Below is a small trained network, with its code and all its weights. Each question gives an input and a class and asks what happens when units are switched off, that is, made to give their printed mean instead of their output.

import numpy as np


def w(rows, s, z=0):
    codes = np.array(rows[::2]) - 128.0
    scale = np.full(codes.shape[1], s)
    scale[-1] = z or s
    return codes * scale


def f(y):
    return y / 2 * (1 + np.tanh(0.7978845608 * (y + 0.044715 * y**3)))


def log_softmax(a):
    a = a - a.max(-1, keepdims=True)
    return a - np.log(np.exp(a).sum(-1, keepdims=True))


def net(x, mask):
    res = np.array(x, float).reshape(1, 7) / 4 @ E
    y = f(res @ A[0][:, :-1].T + A[0][:, -1])
    res = res + np.where(mask, y, B[0][:, -1]) @ B[0][:, :-1]
    return log_softmax(res[-1] @ U[:, :-1].T + U[:, -1])


A, B = {}, {}
E = w([
[27,128,214,54,231,109,155,52,179],'x0',
[188,28,42,55,79,106,255,149,31],'x1',
[97,24,245,197,150,216,120,134,10],'x2',
[78,152,174,102,12,119,75,183,235],'x3',
[239,175,158,119,152,171,127,201,199],'x4',
[91,181,103,23,154,144,120,143,22],'x5',
[18,116,20,188,183,232,112,179,106],'x6',
],0.007)
A[0] = w([
[145,169,153,121,162,106,83,130,72,163],'neuron 0',
[125,176,117,142,93,81,151,155,203,124],'neuron 1',
[127,111,149,250,150,148,114,108,145,135],'neuron 2',
[158,176,133,108,112,89,120,135,170,92],'neuron 3',
[79,124,55,164,131,120,154,108,117,147],'neuron 4',
[159,127,100,115,115,93,154,154,115,90],'neuron 5',
[94,130,98,130,123,95,141,105,118,134],'neuron 6',
[111,138,211,89,177,144,107,83,142,144],'neuron 7',
[162,152,118,96,135,149,71,113,151,148],'neuron 8',
[76,142,106,118,170,104,101,163,142,123],'neuron 9',
[167,116,127,32,113,117,150,145,106,70],'neuron 10',
[91,149,158,176,143,103,127,130,164,253],'neuron 11',
[154,116,112,211,104,185,112,164,107,121],'neuron 12',
[138,107,107,109,126,127,151,132,59,193],'neuron 13',
[153,130,134,187,113,191,98,180,126,161],'neuron 14',
[154,203,114,114,106,83,98,142,203,143],'neuron 15',
[99,129,152,134,138,117,128,92,79,139],'neuron 16',
[137,96,163,132,122,82,166,98,137,138],'neuron 17',
[96,98,108,127,131,99,154,118,165,96],'neuron 18',
],0.015,0.0044)
B[0] = w([
[117,174,123,48,124,138,142,74,166,175],'neuron 0',
[144,155,142,41,92,119,118,126,215,220],'neuron 1',
[173,151,218,172,106,191,187,111,172,227],'neuron 2',
[187,106,172,94,134,77,82,173,189,202],'neuron 3',
[92,54,73,110,155,126,125,140,90,192],'neuron 4',
[145,110,136,146,120,107,151,133,89,178],'neuron 5',
[127,111,98,109,125,121,136,129,139,159],'neuron 6',
[135,150,143,148,138,191,117,197,175,228],'neuron 7',
[105,142,91,88,121,170,131,140,150,175],'neuron 8',
[92,103,107,122,144,169,125,148,124,180],'neuron 9',
[144,130,119,190,122,103,152,124,131,203],'neuron 10',
[143,139,138,147,120,213,156,102,154,217],'neuron 11',
[86,10,130,153,107,132,140,187,132,221],'neuron 12',
[170,145,117,154,70,97,185,73,112,216],'neuron 13',
[80,79,91,160,102,126,113,207,156,218],'neuron 14',
[164,191,169,67,56,175,120,124,190,254],'neuron 15',
[146,151,123,89,134,169,118,86,132,182],'neuron 16',
[122,155,82,176,65,141,149,117,132,179],'neuron 17',
[104,133,113,103,104,136,105,136,106,155],'neuron 18',
],0.011,0.014)
U = w([
[204,221,189,98,85,142,135,99,160,199],'0',
[169,37,126,102,98,54,94,174,138,39],'1',
[53,123,6,54,117,126,115,127,83,156],'2',
[219,111,64,151,106,59,161,86,41,155],'3',
[142,128,181,157,167,61,98,107,100,54],'4',
[114,90,118,237,98,157,151,164,136,172],'5',
[103,132,157,133,190,161,104,108,106,3],'6',
],0.012,0.0031)

Each question gives the input, the list of numbers given to net, and the class t.
The units are the neurons (one row each of A and B). Each row of codes is followed by its name. A weight is (code - 128) times the scale printed after its matrix; where a second scale follows, it is the last column's (A, B and U).
mask holds one flag per neuron, in row order. A switched-off neuron (its flag False) gives its mean, the last column of its row in B, instead of its output. The means were averaged over made-up inputs and are rounded, as every weight is.
A unit's drop is (log p(t) with every unit on - log p(t) with that unit switched off) / (log p(t) with every unit on - log p(t) with every unit switched off).
The circuit of an input: a set's keep is (log p(t) with only the set's units on - log p(t) with every unit switched off) / (log p(t) with every unit on - log p(t) with every unit switched off). Starting from the 12 units with the biggest drops (on a tie, the unit counted first), units are removed one at a time, each time the one whose removal leaves the highest keep (on an exact tie, the one counted first), for as long as the keep stays at least 0.8.
circuit, biggest first: the units of the circuit, biggest drop first
k most important neurons: the k neurons with the biggest drops, biggest first
drop when u is switched off: that unit's drop, to one decimal
input [3,0,6,-8,-7,0,-2], class 0: 2 most important neurons -> (neuron 16; neuron 7)
input [2,4,-5,4,-4,1,1], class 2: circuit, biggest first -> (neuron 2)
input [-6,7,6,-3,2,4,3], class 3: 4 most important neurons -> (neuron 13; neuron 7; neuron 2; neuron 11)
input [-8,7,8,0,5,3,-7], class 3: 2 most important neurons -> (neuron 13; neuron 7)
input [-5,-4,-8,7,-7,8,5], class 2: 2 most important neurons -> (neuron 4; neuron 2)
input [8,-4,5,-1,7,1,5], class 5: 4 most important neurons -> (neuron 15; neuron 1; neuron 7; neuron 9)
input [-5,8,-6,3,-3,-2,7], class 2: 3 most important neurons -> (neuron 4; neuron 2; neuron 3)
input [5,-3,-8,-7,-1,0,2], class 2: 2 most important neurons -> (neuron 2; neuron 4)
input [-6,-5,4,4,-5,-6,-5], class 5: 2 most important neurons -> (neuron 12; neuron 14)
input [8,3,2,4,0,-2,8], class 2: 2 most important neurons -> (neuron 2; neuron 4)
input [-7,4,1,-7,-8,-8,-4], class 3: drop when neuron 13 is switched off -> 0.2
input [4,6,2,3,6,7,-1], class 3: drop when neuron 15 is switched off -> 0.2
input [1,-3,6,7,-3,-3,-1], class 5: drop when neuron 15 is switched off -> 0.3
